Below are the code and all the weights of a small trained network. Each question names an input and a class and asks about switching units off, where a switched-off unit gives its printed mean instead of its output.

import numpy as np


def w(rows, s, z=0):
    codes = np.array(rows[::2]) - 128.0
    scale = np.full(codes.shape[1], s)
    scale[-1] = z or s
    return codes * scale


def f(y):
    return y / 2 * (1 + np.tanh(0.7978845608 * (y + 0.044715 * y**3)))


def log_softmax(a):
    a = a - a.max(-1, keepdims=True)
    return a - np.log(np.exp(a).sum(-1, keepdims=True))


def net(x, mask):
    res = np.array(x, float).reshape(1, 2) / 4 @ E
    y = f(res @ A[0][:, :-1].T + A[0][:, -1])
    res = res + np.where(mask, y, B[0][:, -1]) @ B[0][:, :-1]
    return log_softmax(res[-1] @ U[:, :-1].T + U[:, -1])


A, B = {}, {}
E = w([
[45,67,76,116,196,187,216,121,232,163,55],'x0',
[162,104,8,98,171,155,71,2,206,50,178],'x1',
],0.0076)
A[0] = w([
[191,167,157,171,69,81,69,143,94,76,195,82],'N1',
[128,148,253,191,64,72,175,200,61,169,44,186],'N2',
[161,100,69,44,126,188,91,62,143,83,160,74],'N3',
[201,106,98,64,137,149,90,53,178,83,152,87],'N4',
[207,163,161,142,65,78,47,108,67,109,209,247],'N5',
[73,69,93,148,165,217,199,103,156,153,42,94],'N6',
[114,125,70,88,180,124,75,107,148,38,174,99],'N7',
[80,62,64,137,193,163,189,112,201,166,57,254],'N8',
[60,78,74,98,153,153,166,150,174,154,70,86],'N9',
[163,131,80,87,127,112,80,60,183,97,162,153],'N10',
[191,187,92,179,59,70,55,137,80,79,183,131],'N11',
[180,163,158,98,90,80,70,111,62,86,151,72],'N12',
[199,127,55,99,135,156,129,82,170,97,208,156],'N13',
],0.0053,0.0059)
B[0] = w([
[47,62,96,71,98,160,85,108,27,121,56,182],'N1',
[144,127,188,57,179,53,164,171,136,207,125,235],'N2',
[38,144,170,59,185,57,153,169,1,172,136,172],'N3',
[48,123,174,46,139,100,189,182,61,201,156,177],'N4',
[134,69,104,169,91,115,131,19,179,145,78,255],'N5',
[45,68,94,96,89,163,93,127,72,103,65,181],'N6',
[64,167,165,60,199,82,199,143,70,163,115,172],'N7',
[169,62,107,126,134,110,118,63,171,123,59,242],'N8',
[38,74,58,92,77,178,66,124,8,38,78,165],'N9',
[153,161,139,69,159,69,200,146,119,177,125,193],'N10',
[93,75,73,136,94,141,123,104,126,121,43,202],'N11',
[31,66,80,96,97,162,79,140,21,76,86,169],'N12',
[133,147,163,79,126,87,191,142,146,176,173,197],'N13',
],0.0061,0.0096)
U = w([
[66,61,73,120,83,165,90,113,93,97,60,62],'0',
[100,166,156,79,193,84,206,178,95,206,150,63],'1',
[222,125,102,168,134,122,143,82,216,148,125,254],'2',
[113,214,87,188,125,243,103,230,71,17,223,11],'3',
[77,255,91,238,168,206,56,207,89,30,238,11],'4',
[123,232,120,180,150,231,62,149,123,41,204,19],'5',
[108,239,87,178,162,219,55,218,75,40,233,14],'6',
],0.0082,0.007)

Each question gives the input, the list of numbers given to net, and the class t.
The units are the neurons (one row each of A and B). Each row of codes is followed by its name. A weight is (code - 128) times the scale printed after its matrix; where a second scale follows, it is the last column's (A, B and U).
mask holds one flag per neuron, in row order. A switched-off neuron (its flag False) gives its mean, the last column of its row in B, instead of its output. The means were averaged over made-up inputs and are rounded, as every weight is.
A unit's drop is (log p(t) with every unit on - log p(t) with that unit switched off) / (log p(t) with every unit on - log p(t) with every unit switched off).
The circuit of an input: a set's keep is (log p(t) with only the set's units on - log p(t) with every unit switched off) / (log p(t) with every unit on - log p(t) with every unit switched off). Starting from the 12 units with the biggest drops (on a tie, the unit counted first), units are removed one at a time, each time the one whose removal leaves the highest keep (on an exact tie, the one counted first), for as long as the keep stays at least 0.8.
circuit, biggest first: the units of the circuit, biggest drop first
k most important neurons: the k neurons with the biggest drops, biggest first
drop of u: that unit's drop, to one decimal
input [3,2], class 2: most important neuron => [N1]
input [-5,-5], class 0: circuit, biggest first => [N5; N1]
input [3,3], class 2: circuit, biggest first => [N1; N12]
input [8,-6], class 0: 2 most important neurons => [N9; N6]
input [-2,2], class 2: 2 most important neurons => [N9; N6]
input [-3,1], class 2: circuit, biggest first => [N9; N6; N3]
input [3,4], class 1: 2 most important neurons => [N5; N11]
input [-3,-2], class 2: circuit, biggest first => [N9; N3; N4]
input [-3,3], class 2: circuit, biggest first => [N9; N6]
input [-6,-6], class 0: 3 most important neurons => [N5; N1; N12]
input [2,1], class 2: drop of N3 => 0.1
input [-3,-3], class 2: drop of N7 => 0.2
input [1,3], class 2: drop of N5 => -0.2
input [-4,5], class 1: drop of N2 => -0.1
